Below are the code and all the weights of a small trained network. Each question names an input and a target symbol and asks about switching units off, where a switched-off unit gives its printed mean instead of its output.

import numpy as np


def w(rows, s, z=0):
    codes = np.array(rows[::2]) - 128.0
    scale = np.full(codes.shape[1], s)
    scale[-1] = z or s
    return codes * scale


def norm(h):
    return h / np.sqrt((h * h).mean(-1, keepdims=True) + 1e-5)


def f(y):
    return np.maximum(y, 0)


def softmax(a):
    e = np.exp(a - a.max(-1, keepdims=True))
    return e / e.sum(-1, keepdims=True)


def log_softmax(a):
    a = a - a.max(-1, keepdims=True)
    return a - np.log(np.exp(a).sum(-1, keepdims=True))


def net(x, mask):
    ids = ['ΛΠαβμσψ'.index(c) for c in x.split()]
    T = len(ids)
    res = E[ids] + P[:T]
    u = 0
    for l in range(2):
        r = norm(res)
        for j in range(2):
            rows = slice(2 * j, 2 * j + 2)
            q, k, v = (r @ M[l][rows].T for M in (Q, K, V))
            z = softmax(np.where(np.tri(T) > 0, q @ k.T / 2**0.5, -1e9)) @ v
            o = O[l][rows]
            res = res + np.where(mask[u + j], z, o[:, -1]) @ o[:, :-1]
        u += 2
        y = f(norm(res) @ A[l][:, :-1].T + A[l][:, -1])
        res = res + np.where(mask[u : u + 4], y, B[l][:, -1]) @ B[l][:, :-1]
        u += 4
    return log_softmax(norm(res)[-1] @ U[:, :-1].T + U[:, -1])


Q, K, V, O, A, B = {}, {}, {}, {}, {}, {}
E = w([
[103,176,174,171,143,123,134,9],'Λ',
[37,142,157,69,131,36,113,167],'Π',
[117,96,172,197,162,136,243,33],'α',
[204,94,63,94,142,150,220,150],'β',
[217,144,79,108,32,10,89,85],'μ',
[141,203,70,221,153,165,77,95],'σ',
[122,199,241,228,29,201,201,137],'ψ',
],0.012)
P = w([
[130,146,161,72,121,110,154,156],'0',
[119,180,78,122,113,156,191,163],'1',
[132,21,79,182,109,109,103,184],'2',
[180,147,185,108,189,93,116,156],'3',
[166,199,123,111,82,223,229,176],'4',
[47,70,80,214,68,122,2,84],'5',
],0.0091)
Q[0] = w([
[173,234,139,129,225,114,177,175],'L0H0',
[81,82,217,83,153,104,178,120],'L0H0',
[32,76,197,68,152,1,162,86],'L0H1',
[138,242,170,95,81,127,221,113],'L0H1',
],0.0068)
K[0] = w([
[202,121,44,158,231,124,136,113],'L0H0',
[98,117,114,49,106,62,173,54],'L0H0',
[64,216,161,117,122,186,128,3],'L0H1',
[250,122,107,109,41,18,80,94],'L0H1',
],0.0072)
V[0] = w([
[87,253,102,137,89,14,251,100],'L0H0',
[104,203,189,145,145,215,112,182],'L0H0',
[207,100,91,105,116,66,85,173],'L0H1',
[92,165,117,96,141,128,235,140],'L0H1',
],0.0057)
O[0] = w([
[113,29,86,15,65,135,91,139,254],'L0H0',
[71,111,145,144,123,141,123,238,160],'L0H0',
[59,132,104,100,104,2,125,108,79],'L0H1',
[101,173,129,137,138,196,177,136,178],'L0H1',
],0.0093,0.0079)
A[0] = w([
[135,121,150,107,159,103,215,227,87],'L0N0',
[176,181,67,225,165,82,126,198,61],'L0N1',
[133,158,122,148,208,56,112,113,2],'L0N2',
[213,121,134,254,90,55,167,167,19],'L0N3',
],0.0078,0.0019)
B[0] = w([
[54,216,112,72,198,138,145,68,254],'L0N0',
[45,127,77,117,111,112,255,135,167],'L0N1',
[142,115,201,138,123,64,176,108,137],'L0N2',
[131,141,136,200,81,88,229,68,172],'L0N3',
],0.0088,0.0027)
Q[1] = w([
[186,162,175,56,223,2,152,64],'L1H0',
[43,159,136,167,49,174,195,82],'L1H0',
[84,52,72,69,55,216,55,38],'L1H1',
[89,179,121,52,90,158,237,90],'L1H1',
],0.0068)
K[1] = w([
[99,131,129,150,209,92,118,88],'L1H0',
[109,184,174,166,55,2,190,200],'L1H0',
[224,88,102,139,90,78,106,163],'L1H1',
[135,88,197,188,113,104,182,132],'L1H1',
],0.0083)
V[1] = w([
[114,106,91,81,197,181,64,76],'L1H0',
[79,42,83,183,140,112,169,148],'L1H0',
[62,174,110,126,87,151,61,67],'L1H1',
[109,88,120,135,254,151,98,117],'L1H1',
],0.0082)
O[1] = w([
[183,185,153,81,129,31,133,37,76],'L1H0',
[71,1,76,109,220,104,110,36,114],'L1H0',
[150,175,199,149,192,121,140,171,152],'L1H1',
[7,65,200,158,155,35,155,75,2],'L1H1',
],0.0094,0.004)
A[1] = w([
[235,158,37,211,221,191,3,27,228],'L1N0',
[40,126,137,144,75,254,157,12,110],'L1N1',
[189,242,121,30,206,96,202,131,149],'L1N2',
[60,7,34,120,211,123,208,221,7],'L1N3',
],0.0054,0.0011)
B[1] = w([
[82,174,104,83,147,219,177,151,169],'L1N0',
[110,90,127,107,176,56,100,122,254],'L1N1',
[94,115,153,244,153,102,105,162,211],'L1N2',
[207,132,155,219,88,130,16,117,197],'L1N3',
],0.011,0.0065)
U = w([
[202,114,230,145,99,166,127,64,180],'Λ',
[113,123,176,84,185,92,76,214,1],'Π',
[101,99,161,65,170,179,160,35,153],'α',
[93,190,74,169,178,127,197,97,135],'β',
[201,159,64,93,75,102,118,79,108],'μ',
[107,71,114,207,132,188,51,179,20],'σ',
[179,143,49,52,105,255,195,166,219],'ψ',
],0.0097,0.0023)

Each question gives the input, a string of symbols that net reads in full, and the target symbol t.
The units are the heads (2 rows each of Q, K, V and O) and the neurons (one row each of A and B). Each row of codes is followed by its name. A weight is (code - 128) times the scale printed after its matrix; where a second scale follows, it is the last column's (O, A, B and U).
mask holds one flag per unit, layer by layer, with each layer's heads first. A switched-off unit (its flag False) gives its mean, the last column of its rows in O or B, instead of its output. The means were averaged over made-up inputs and are rounded, as every weight is.
A unit's drop is (log p(t) with every unit on - log p(t) with that unit switched off) / (log p(t) with every unit on - log p(t) with every unit switched off).
The circuit of an input: a set's keep is (log p(t) with only the set's units on - log p(t) with every unit switched off) / (log p(t) with every unit on - log p(t) with every unit switched off). Starting from all 12 units, units are removed one at a time, each time the one whose removal leaves the highest keep (on an exact tie, the one counted first), for as long as the keep stays at least 0.8.
circuit, biggest first: the units of the circuit, biggest drop first
unit that matters most: the unit with the biggest drop
k most important neurons: the k neurons with the biggest drops, biggest first
k most important neurons of layer l: the k neurons of layer l with the biggest drops, biggest first
which heads matter: for each layer, one digit per head in row order, 1 if its drop is at least 0.15 and else 0, layers parted by /
input β Π α, target Λ: unit that matters most => L1N3
input σ μ μ, target ψ: which heads matter => 10 / 01
input Λ α β Λ Π, target β: circuit, biggest first => (L0N0, L1N2, L0H0)
input σ Λ Π Λ Π, target Π: which heads matter => 10 / 00
input ψ μ α, target ψ: 3 most important neurons of layer 0 => (L0N0, L0N1, L0N3)
input Λ σ ψ β, target β: circuit, biggest first => (L1N2, L0H0, L0N0)
input α Λ α α, target α: which heads matter => 00 / 11
input Λ α Π σ μ, target σ: 3 most important neurons => (L1N3, L0N3, L0N1)
input σ Λ Λ σ σ, target σ: 2 most important neurons => (L0N1, L1N3)
input ψ Λ β μ σ σ, target ψ: which heads matter => 00 / 01
input ψ Λ Λ σ Λ, target σ: circuit, biggest first => (L1H0, L0H0, L0H1, L0N1)
input β Λ Λ σ β, target σ: 2 most important neurons of layer 0 => (L0N1, L0N2)
input α Π μ Λ β, target μ: which heads matter => 01 / 00
input ψ Λ α μ α, target μ: circuit, biggest first => (L0H1, L0H0)
input β β Λ, target α: which heads matter => 00 / 01
input Λ Λ ψ ψ, target ψ: which heads matter => 00 / 01
input σ μ Π Λ Π, target Π: circuit, biggest first => (L0H1)
input α ψ α Λ α, target α: circuit, biggest first => (L1H1, L1N1)
input Λ μ Λ β Π, target β: which heads matter => 10 / 00
input μ β β μ Λ, target μ: circuit, biggest first => (L0H1)
input Λ σ β, target μ: which heads matter => 01 / 10
input μ Λ Λ Λ Λ Λ, target ψ: circuit, biggest first => (L1N0, L1H1)
input μ ψ σ Λ α, target σ: which heads matter => 01 / 10
input Λ σ α Λ Π, target α: circuit, biggest first => (L1H1, L0N0)
input Λ β Λ Λ Λ, target Λ: which heads matter => 10 / 10
input Λ β Λ, target α: which heads matter => 00 / 11
